Below are the code and all the weights of a small trained network. Each question names an input and a class and asks about switching units off, where a switched-off unit gives its printed mean instead of its output.

import numpy as np


def w(rows, s, z=0):
    codes = np.array(rows[::2]) - 128.0
    scale = np.full(codes.shape[1], s)
    scale[-1] = z or s
    return codes * scale


def f(y):
    return np.maximum(y, 0)


def log_softmax(a):
    a = a - a.max(-1, keepdims=True)
    return a - np.log(np.exp(a).sum(-1, keepdims=True))


def net(x, mask):
    res = np.array(x, float).reshape(1, 2) / 4 @ E
    y = f(res @ A[0][:, :-1].T + A[0][:, -1])
    res = res + np.where(mask, y, B[0][:, -1]) @ B[0][:, :-1]
    return log_softmax(res[-1] @ U[:, :-1].T + U[:, -1])


A, B = {}, {}
E = w([
[170,171,254,202,148,87,212,127],'x0',
[144,227,130,207,248,205,79,226],'x1',
],0.0083)
A[0] = w([
[38,78,66,128,97,126,44,163,45],'neuron 0',
[119,155,159,115,107,112,139,154,233],'neuron 1',
[75,102,87,44,114,189,80,146,66],'neuron 2',
[191,220,140,199,235,223,69,189,96],'neuron 3',
[254,157,238,189,131,67,245,167,1],'neuron 4',
[112,114,86,80,112,154,39,156,36],'neuron 5',
[116,82,143,100,63,83,219,67,48],'neuron 6',
[143,36,128,68,53,38,190,63,37],'neuron 7',
[143,134,194,144,131,136,188,95,217],'neuron 8',
],0.0077,0.0087)
B[0] = w([
[80,212,142,216,196,167,111,116,170],'neuron 0',
[201,117,42,100,125,126,92,75,209],'neuron 1',
[112,180,128,184,169,180,97,117,178],'neuron 2',
[152,51,232,131,66,40,190,170,248],'neuron 3',
[12,224,109,254,204,140,72,80,193],'neuron 4',
[61,217,143,220,151,154,167,131,158],'neuron 5',
[90,147,193,219,121,44,181,214,186],'neuron 6',
[97,115,162,168,98,92,202,198,213],'neuron 7',
[184,122,67,100,189,175,81,46,211],'neuron 8',
],0.01,0.011)
U = w([
[134,64,175,145,65,59,211,208,50],'0',
[61,250,84,180,190,196,49,72,57],'1',
[254,11,50,7,95,180,58,50,253],'2',
],0.0097,0.011)

Each question gives the input, the list of numbers given to net, and the class t.
The units are the neurons (one row each of A and B). Each row of codes is followed by its name. A weight is (code - 128) times the scale printed after its matrix; where a second scale follows, it is the last column's (A, B and U).
mask holds one flag per neuron, in row order. A switched-off neuron (its flag False) gives its mean, the last column of its row in B, instead of its output. The means were averaged over made-up inputs and are rounded, as every weight is.
A unit's drop is (log p(t) with every unit on - log p(t) with that unit switched off) / (log p(t) with every unit on - log p(t) with every unit switched off).
The circuit of an input: a set's keep is (log p(t) with only the set's units on - log p(t) with every unit switched off) / (log p(t) with every unit on - log p(t) with every unit switched off). Starting from all 9 units, units are removed one at a time, each time the one whose removal leaves the highest keep (on an exact tie, the one counted first), for as long as the keep stays at least 0.8.
units of the circuit, in order: the units of the circuit, biggest drop first
unit that matters most: the unit with the biggest drop
k most important neurons: the k neurons with the biggest drops, biggest first
drop when u is switched off: that unit's drop, to one decimal
input [-2,-3], class 2: unit that matters most -> neuron 3
input [-3,-3], class 2: units of the circuit, in order -> (neuron 4; neuron 3)
input [7,-6], class 1: 3 most important neurons -> (neuron 4; neuron 3; neuron 8)
input [-1,3], class 2: units of the circuit, in order -> (neuron 6; neuron 4)
input [0,-3], class 2: units of the circuit, in order -> (neuron 3; neuron 4)
input [-7,-6], class 1: 2 most important neurons -> (neuron 3; neuron 0)
input [-6,-7], class 0: 3 most important neurons -> (neuron 7; neuron 4; neuron 6)
input [-5,-4], class 1: 3 most important neurons -> (neuron 3; neuron 0; neuron 2)
input [5,-3], class 1: 2 most important neurons -> (neuron 3; neuron 4)
input [0,4], class 0: 2 most important neurons -> (neuron 3; neuron 8)
input [1,4], class 0: drop when neuron 3 is switched off -> 1.4
input [5,1], class 1: drop when neuron 4 is switched off -> 1.4
input [6,-5], class 1: drop when neuron 3 is switched off -> 0.8
input [-6,-8], class 0: unit that matters most -> neuron 7
input [1,-3], class 2: 2 most important neurons -> (neuron 3; neuron 4)
